Below are the code and all the weights of a small trained network. Each question names an input and a class and asks about switching units off, where a switched-off unit gives its printed mean instead of its output.

import numpy as np


def w(rows, s, z=0):
    codes = np.array(rows[::2]) - 128.0
    scale = np.full(codes.shape[1], s)
    scale[-1] = z or s
    return codes * scale


def norm(h):
    return h / np.sqrt((h * h).mean(-1, keepdims=True) + 1e-5)


def f(y):
    return np.maximum(y, 0)


def log_softmax(a):
    a = a - a.max(-1, keepdims=True)
    return a - np.log(np.exp(a).sum(-1, keepdims=True))


def net(x, mask):
    res = np.array(x, float).reshape(1, 5) / 4 @ E
    u = 0
    for l in range(3):
        y = f(norm(res) @ A[l][:, :-1].T + A[l][:, -1])
        res = res + np.where(mask[u : u + 8], y, B[l][:, -1]) @ B[l][:, :-1]
        u += 8
    return log_softmax(norm(res)[-1] @ U[:, :-1].T + U[:, -1])


A, B = {}, {}
E = w([
[208,89,95,207,81,40],'x0',
[194,129,50,29,14,152],'x1',
[130,127,126,127,130,128],'x2',
[99,213,134,71,154,1],'x3',
[127,131,134,129,126,128],'x4',
],0.0071)
A[0] = w([
[150,103,115,151,85,142,105],'0.n1',
[95,145,135,121,120,88,126],'0.n2',
[192,97,115,93,8,236,99],'0.n3',
[148,82,134,218,117,246,205],'0.n4',
[109,145,125,143,128,111,106],'0.n5',
[208,106,123,223,75,40,171],'0.n6',
[151,121,121,120,127,137,100],'0.n7',
[179,147,121,10,11,121,2],'0.n8',
],0.018,0.0049)
B[0] = w([
[205,104,148,16,94,68,164],'0.n1',
[99,89,197,169,162,107,163],'0.n2',
[196,157,226,185,110,181,252],'0.n3',
[62,127,13,109,109,95,238],'0.n4',
[113,152,176,124,131,99,143],'0.n5',
[212,115,63,198,225,122,242],'0.n6',
[155,149,131,90,103,113,140],'0.n7',
[62,118,2,111,105,98,241],'0.n8',
],0.023,0.015)
A[1] = w([
[36,156,156,88,4,135,12],'1.n1',
[82,108,243,96,95,157,32],'1.n2',
[118,163,185,108,59,135,2],'1.n3',
[134,134,187,133,72,198,34],'1.n4',
[174,91,179,215,94,191,67],'1.n5',
[124,136,170,136,84,147,38],'1.n6',
[229,162,200,186,115,245,108],'1.n7',
[170,140,218,199,180,172,66],'1.n8',
],0.018,0.002)
B[1] = w([
[48,140,191,96,246,195,255],'1.n1',
[159,232,75,106,10,87,197],'1.n2',
[99,105,150,232,146,190,161],'1.n3',
[149,123,101,250,154,191,176],'1.n4',
[154,138,175,103,108,51,212],'1.n5',
[141,142,129,189,167,181,153],'1.n6',
[203,111,210,62,60,84,254],'1.n7',
[82,137,189,161,138,95,245],'1.n8',
],0.024,0.0066)
A[2] = w([
[210,113,134,85,208,167,65],'2.n1',
[93,161,184,74,103,145,108],'2.n2',
[109,176,39,122,93,135,104],'2.n3',
[24,89,141,14,151,193,32],'2.n4',
[84,216,188,92,141,138,66],'2.n5',
[6,133,129,148,60,146,236],'2.n6',
[106,113,224,123,97,219,4],'2.n7',
[131,132,3,93,162,121,58],'2.n8',
],0.023,0.0028)
B[2] = w([
[5,169,217,50,37,130,175],'2.n1',
[102,39,92,152,69,177,170],'2.n2',
[189,127,176,159,220,57,205],'2.n3',
[160,214,214,34,234,174,210],'2.n4',
[178,114,19,132,113,102,198],'2.n5',
[216,134,208,35,89,145,227],'2.n6',
[29,96,161,215,102,200,176],'2.n7',
[42,100,47,134,92,209,249],'2.n8',
],0.026,0.017)
U = w([
[120,162,150,41,194,171,233],'0',
[195,135,119,95,43,67,179],'1',
[72,105,2,144,140,119,192],'2',
[99,133,174,183,190,34,2],'3',
[82,110,179,195,82,185,18],'4',
],0.019,0.0016)

Each question gives the input, the list of numbers given to net, and the class t.
The units are the neurons (one row each of A and B). Each row of codes is followed by its name. A weight is (code - 128) times the scale printed after its matrix; where a second scale follows, it is the last column's (A, B and U).
mask holds one flag per neuron, layer by layer. A switched-off neuron (its flag False) gives its mean, the last column of its row in B, instead of its output. The means were averaged over made-up inputs and are rounded, as every weight is.
A unit's drop is (log p(t) with every unit on - log p(t) with that unit switched off) / (log p(t) with every unit on - log p(t) with every unit switched off).
The circuit of an input: a set's keep is (log p(t) with only the set's units on - log p(t) with every unit switched off) / (log p(t) with every unit on - log p(t) with every unit switched off). Starting from the 12 units with the biggest drops (on a tie, the unit counted first), units are removed one at a time, each time the one whose removal leaves the highest keep (on an exact tie, the one counted first), for as long as the keep stays at least 0.8.
circuit, biggest first: the units of the circuit, biggest drop first
k most important neurons: the k neurons with the biggest drops, biggest first
top k neurons in layer l: the k neurons of layer l with the biggest drops, biggest first
input [4,5,6,2,6], class 2: circuit, biggest first -> 0.n8
input [0,5,2,-3,1], class 4: 3 most important neurons -> 0.n3, 0.n6, 0.n8
input [-7,-5,-1,6,-3], class 1: 3 most important neurons -> 0.n6, 0.n8, 0.n4
input [0,5,-1,-7,5], class 4: 3 most important neurons -> 0.n3, 0.n6, 0.n4
input [-1,-6,8,4,-3], class 1: 3 most important neurons -> 0.n6, 0.n8, 0.n4
input [-4,2,-3,-8,-6], class 4: top 3 neurons in layer 0 -> 0.n3, 0.n6, 0.n8
input [-5,4,-6,-6,3], class 4: top 2 neurons in layer 0 -> 0.n3, 0.n6
input [2,-6,4,4,-8], class 3: 2 most important neurons -> 0.n8, 0.n4
input [-3,7,8,-7,-5], class 4: 2 most important neurons -> 0.n3, 0.n6
input [8,4,7,1,4], class 2: 2 most important neurons -> 0.n8, 2.n6
input [0,4,-3,-7,-4], class 4: 3 most important neurons -> 0.n3, 0.n6, 0.n4
input [5,2,2,-5,-4], class 1: top 2 neurons in layer 0 -> 0.n3, 0.n8
input [-2,-6,-3,3,-6], class 1: 4 most important neurons -> 0.n6, 0.n8, 0.n4, 0.n3
input [-3,5,-3,-4,6], class 4: circuit, biggest first -> 0.n3
input [-4,0,5,7,-2], class 1: top 4 neurons in layer 0 -> 0.n6, 0.n4, 0.n8, 0.n2
input [0,8,-7,-5,-1], class 4: top 3 neurons in layer 0 -> 0.n3, 0.n6, 0.n8
input [1,7,-4,3,-2], class 2: 2 most important neurons -> 0.n8, 2.n8
input [6,-1,-6,7,-7], class 3: top 2 neurons in layer 0 -> 0.n8, 0.n4
input [-2,8,3,0,1], class 4: top 4 neurons in layer 0 -> 0.n3, 0.n4, 0.n6, 0.n8
input [5,-1,-1,-8,1], class 2: circuit, biggest first -> 0.n4
input [7,0,7,-1,-1], class 2: top 2 neurons in layer 2 -> 2.n6, 2.n4
input [3,-6,0,3,0], class 3: top 2 neurons in layer 0 -> 0.n8, 0.n4
